Here is a tiny trained network, its code and every weight. The questions are about switching its units off for an input and a target symbol, where a switched-off unit gives its printed mean instead of its output.

import numpy as np


def w(rows, s, z=0):
    codes = np.array(rows[::2]) - 128.0
    scale = np.full(codes.shape[1], s)
    scale[-1] = z or s
    return codes * scale


def norm(h):
    return h / np.sqrt((h * h).mean(-1, keepdims=True) + 1e-5)


def f(y):
    return y / 2 * (1 + np.tanh(0.7978845608 * (y + 0.044715 * y**3)))


def softmax(a):
    e = np.exp(a - a.max(-1, keepdims=True))
    return e / e.sum(-1, keepdims=True)


def log_softmax(a):
    a = a - a.max(-1, keepdims=True)
    return a - np.log(np.exp(a).sum(-1, keepdims=True))


def net(x, mask):
    ids = ['ΠΣαγδεζθλτφ'.index(c) for c in x.split()]
    T = len(ids)
    res = E[ids] + P[:T]
    q, k, v = (norm(res) @ M[0].T for M in (Q, K, V))
    z = softmax(np.where(np.tri(T) > 0, q @ k.T / 2**0.5, -1e9)) @ v
    res = res + np.where(mask[0], z, O[0][:, -1]) @ O[0][:, :-1]
    y = f(norm(res) @ A[0][:, :-1].T + A[0][:, -1])
    res = res + np.where(mask[1:13], y, B[0][:, -1]) @ B[0][:, :-1]
    return log_softmax(norm(res)[-1] @ U[:, :-1].T + U[:, -1])


Q, K, V, O, A, B = {}, {}, {}, {}, {}, {}
E = w([
[193,184,71,2],'Π',
[193,147,63,51],'Σ',
[87,126,232,131],'α',
[162,140,117,79],'γ',
[88,113,220,87],'δ',
[141,88,185,146],'ε',
[132,120,159,142],'ζ',
[154,144,131,141],'θ',
[174,66,143,179],'λ',
[169,175,97,105],'τ',
[120,121,134,103],'φ',
],0.019)
P = w([
[147,116,91,205],'0',
[102,197,222,109],'1',
[156,69,74,125],'2',
[122,210,216,113],'3',
[122,193,245,98],'4',
[99,111,65,142],'5',
[120,197,230,115],'6',
[93,216,229,116],'7',
[97,112,63,145],'8',
[107,211,227,130],'9',
],0.012)
Q[0] = w([
[69,186,132,225],'h1',
[230,254,141,180],'h1',
],0.0077)
K[0] = w([
[2,210,29,205],'h1',
[222,203,133,165],'h1',
],0.007)
V[0] = w([
[49,171,189,68],'h1',
[127,1,94,176],'h1',
],0.0038)
O[0] = w([
[144,17,75,77,198],'h1',
[1,87,57,138,4],'h1',
],0.0066,0.0011)
A[0] = w([
[233,193,185,243,123],'n1',
[109,81,93,25,47],'n2',
[194,129,81,47,183],'n3',
[147,194,144,25,252],'n4',
[137,110,58,194,105],'n5',
[253,53,183,90,90],'n6',
[211,109,63,110,8],'n7',
[136,120,11,93,76],'n8',
[134,154,255,79,243],'n9',
[179,180,54,58,73],'n10',
[119,99,9,139,35],'n11',
[88,78,141,83,125],'n12',
],0.0094,0.003)
B[0] = w([
[94,110,139,52,181],'n1',
[99,73,75,116,136],'n2',
[72,154,159,137,163],'n3',
[64,99,255,144,211],'n4',
[119,179,116,107,135],'n5',
[69,181,129,143,162],'n6',
[185,111,103,122,137],'n7',
[177,120,154,103,143],'n8',
[119,194,182,166,253],'n9',
[140,103,131,190,159],'n10',
[147,177,154,140,139],'n11',
[138,188,45,133,138],'n12',
],0.0091,0.012)
U = w([
[135,97,181,4,57],'Π',
[192,106,161,87,199],'Σ',
[86,170,151,195,33],'α',
[111,9,210,138,44],'γ',
[6,106,142,71,81],'δ',
[82,85,136,193,158],'ε',
[96,215,89,161,188],'ζ',
[176,231,118,72,113],'θ',
[154,106,136,180,254],'λ',
[224,172,167,176,75],'τ',
[97,152,96,50,252],'φ',
],0.013,0.0043)

Each question gives the input, a string of symbols that net reads in full, and the target symbol t.
The units are the heads (2 rows each of Q, K, V and O) and the neurons (one row each of A and B). Each row of codes is followed by its name. A weight is (code - 128) times the scale printed after its matrix; where a second scale follows, it is the last column's (O, A, B and U).
mask holds one flag per unit, heads first, then neurons. A switched-off unit (its flag False) gives its mean, the last column of its rows in O or B, instead of its output. The means were averaged over made-up inputs and are rounded, as every weight is.
A unit's drop is (log p(t) with every unit on - log p(t) with that unit switched off) / (log p(t) with every unit on - log p(t) with every unit switched off).
The circuit of an input: a set's keep is (log p(t) with only the set's units on - log p(t) with every unit switched off) / (log p(t) with every unit on - log p(t) with every unit switched off). Starting from the 12 units with the biggest drops (on a tie, the unit counted first), units are removed one at a time, each time the one whose removal leaves the highest keep (on an exact tie, the one counted first), for as long as the keep stays at least 0.8.
units of the circuit, in order: the units of the circuit, biggest drop first
most important unit: the unit with the biggest drop
top k neurons: the k neurons with the biggest drops, biggest first
drop when u is switched off: that unit's drop, to one decimal
input δ θ Σ, target Σ: most important unit => n9
input δ Σ δ, target δ: units of the circuit, in order => (h1 n12 n2 n4)
input ε γ ζ θ τ δ α δ Π, target Π: units of the circuit, in order => (n9 n8 n4)
input θ λ ε, target ε: top 4 neurons => (n9 n1 n4 n6)
input ε Π ε ζ φ Σ, target Σ: units of the circuit, in order => (n8 n9 n10)
input α γ θ, target θ: top 2 neurons => (n4 n6)
input θ Σ φ, target φ: units of the circuit, in order => (n4 n9 n12)
input φ θ τ θ γ φ, target φ: top 4 neurons => (n9 n4 n2 n8)
input Π θ α δ ζ Π, target Π: top 2 neurons => (n9 n4)
input λ δ θ, target θ: top 2 neurons => (n4 n5)
input Π τ Σ ζ θ τ, target τ: top 2 neurons => (n10 n7)
input λ δ τ, target τ: drop when n10 is switched off => 0.7
input ε Σ α ζ λ γ, target γ: drop when n10 is switched off => 0.5
input θ δ δ, target δ: most important unit => h1
input δ τ ε, target ε: drop when n1 is switched off => 0.6
